M =
array([[ 62,  24, 161, 147, 158],
       [ 72, 124, 233, 130, 107],
       [ 57,  15, 148, 152, 161],
       [ 74,  56, 208, 135, 129]])
What is the bottom-left entry?
A: 74
What is the smallest entry in the last row?
A: 56
The entry just right of 233 is 130
The 2nd-last entry, reading row by row: 135
What is the entry just right of 148?
A: 152
What is the last entry, reading row by row?
A: 129
The entry just left of the largest entry -> 124
The entry just right of 57 -> 15
What is the entry directly above 72?
A: 62
What is the entry just left of 130?
A: 233
The entry just right of 152: 161
What is the 1st entry on the diagonal from the top-right corner?
A: 158

[[147 120 104 143 127 131  39  32 121  77  77  86  65]
 [ 93 109 163 105  98 163  98 112  25  50  88 126  79]
 [113 144  57 118 149 105  56 122 132 191  98 139 105]
 [ 76  71  81  70  73  39 172 139 134 123 136  90 148]
 [ 72 128 124  89 116 140 107 179  40 131 103 163 107]]
Counting starts at 0.
What is the entry directly below 70? 89
The entry at the centre: 56
The bottom-right entry is 107
The entry just left of the smallest entry -> 112
What is the entry in row 1 and column 0? 93
The entry at row 0, column 2 is 104
What is the entry directly below the smallest entry? 132
What is the entry at row 2, column 0? 113
What is the entry in row 2 and column 2? 57
What is the entry in the top-left corner? 147
What is the top-right entry? 65
The entry just right of the centre entry: 122
What is the entry in the bottom-left corner? 72
What is the entry just left of the centre entry? 105
What is the entry just right of the smallest entry? 50
What is the entry just right of 140? 107
The entry directly above 123 is 191
The entry just left of 123 is 134
The entry directly above the centre entry: 98
What is the smallest entry? 25
What is the entry directly below 88? 98
The entry directly above 50 -> 77

Read these off the matrix that follows.
1) Find the entry directly below -111.684.
2) Find the entry in the bottom-left corner.
3) Find the third entry on the diagonal from the top-right corner.
4) Find the last entry, reading row by row.
5) Find the last entry in the row that holds the smallest entry.
6) Find the 3rd entry, reading row by row.
7) Find the entry just right of -1.899.
8) Find the largest entry in the first column.
[[ -10.596 -162.364  -13.957 -212.228]
 [   6.865  -29.190 -139.004  -36.207]
 [   8.309  -18.173 -202.713  -64.894]
 [  18.370   58.564  169.086   85.079]
 [  -3.951 -111.684  -60.772 -168.667]
 [  13.628   22.393 -149.539   27.112]
 [  -1.899  -96.034  245.801 -105.843]]
1) 22.393
2) -1.899
3) -18.173
4) -105.843
5) -212.228
6) -13.957
7) -96.034
8) 18.370

643,682,602,847,692,843,688,476,277,375,511,645,714
594,702,660,780,667,715,508,512,426,579,559,543,543
786,639,650,669,743,595,509,681,668,689,491,357,698
670,600,648,548,665,581,433,674,727,730,498,461,534
567,489,488,564,630,637,448,550,577,517,508,612,449
701,572,536,570,649,841,644,445,445,348,396,566,944
767,771,766,687,760,634,409,502,589,776,512,254,714
921,562,532,599,878,796,377,423,552,478,273,219,937
721,567,614,386,637,582,637,531,690,621,508,518,775
668,747,679,851,713,870,612,477,306,457,478,563,738
652,538,619,245,637,758,434,396,668,588,353,584,672
811,556,568,585,778,468,519,604,698,690,546,342,622
785,644,692,376,692,629,599,437,664,670,470,419,866
574,682,703,663,562,560,583,728,651,724,625,561,552
Indices start at 0.
The entry in row 1 and column 0: 594
Give the entry in the bottom-right corner.
552
The entry directly above 426 is 277
Give the entry directly above the largest entry.
449
Give the top-right entry.
714
The entry directly above 434 -> 612
The entry at row 0, column 0 -> 643
Give the entry in row 0 and column 2.
602
The entry at row 2, column 0: 786
Give the entry directly below 776.
478
Give the entry just left of the smallest entry.
273
The entry in row 0 and column 1: 682
Give the entry directly above 937.
714
The entry just right of 758: 434
The entry just left of 625: 724
Give the entry in the bottom-left corner.
574
Give the entry directly below the smallest entry.
518
Give the entry just right of 600.
648
Give the entry just right of the smallest entry.
937
The entry directly above the smallest entry -> 254
Give the maximum.
944
Give the entry in row 2 and column 1.
639

Read these off the matrix that follows. Rows and columns are numbered from 0.
1) The entry in the bottom-right corner?
2) The entry in the top-right corner?
3) The top-left entry?
4) The entry at row 2, column 1?
5) The entry just left of the largest entry?
6) The entry just left of 287?
7) The entry in the bottom-left corner?
8) The entry directly below 333?
[[233 319 247 424]
 [330 470 348 424]
 [618 269 649 424]
 [618 520 549 287]
 [137 370 247 333]
 [137 420 750 196]
 [330 370 649 242]
 [233 420 247 424]
 [330 571 549 242]
 [522 219 649 242]]
1) 242
2) 424
3) 233
4) 269
5) 420
6) 549
7) 522
8) 196

X =
array([-20.283,  13.047,  13.451,   9.655,  11.449, -16.640,  -8.970,
         8.654,  -6.597,   2.770, -13.591])
Find the entry just left of -6.597.
A: 8.654
Find the entry just right of -6.597.
A: 2.770
The entry just right of the centre entry -> -8.970
The entry just left of -16.640: 11.449
The entry just right of 8.654 -> -6.597
The entry just left of the largest entry is 13.047
The first entry from the left -> -20.283
The entry just right of 2.770 -> -13.591
The third entry from the left -> 13.451

a = [[-11, -107, -53, 30, -63, 33, 37, -123, -195], [114, 117, -101, -178, 81, -55, 199, -7, 65], [-213, -97, 62, -109, 33, -14, -97, -195, 23], [-98, -100, 113, -81, 185, 424, -35, 116, -218], [269, 68, 41, -138, -103, -268, 201, 147, 113]]
The entry just right of -55 -> 199
Which number is the entry just left of 30?
A: -53
Which number is the entry just right of the largest entry?
A: -35
The entry just left of -35 -> 424
Which number is the median of all entries?
A: -11
Which number is the minimum?
A: -268
The entry just right of 116 is -218
The entry just right of -98 is -100
The entry just left of 117 is 114
Which number is the entry just left of 81?
A: -178
The entry just right of the smallest entry -> 201
Which number is the entry just left of the centre entry?
A: -109
Which number is the entry just right of -123?
A: -195
Which number is the centre entry?
A: 33
Which number is the entry just right of -213?
A: -97
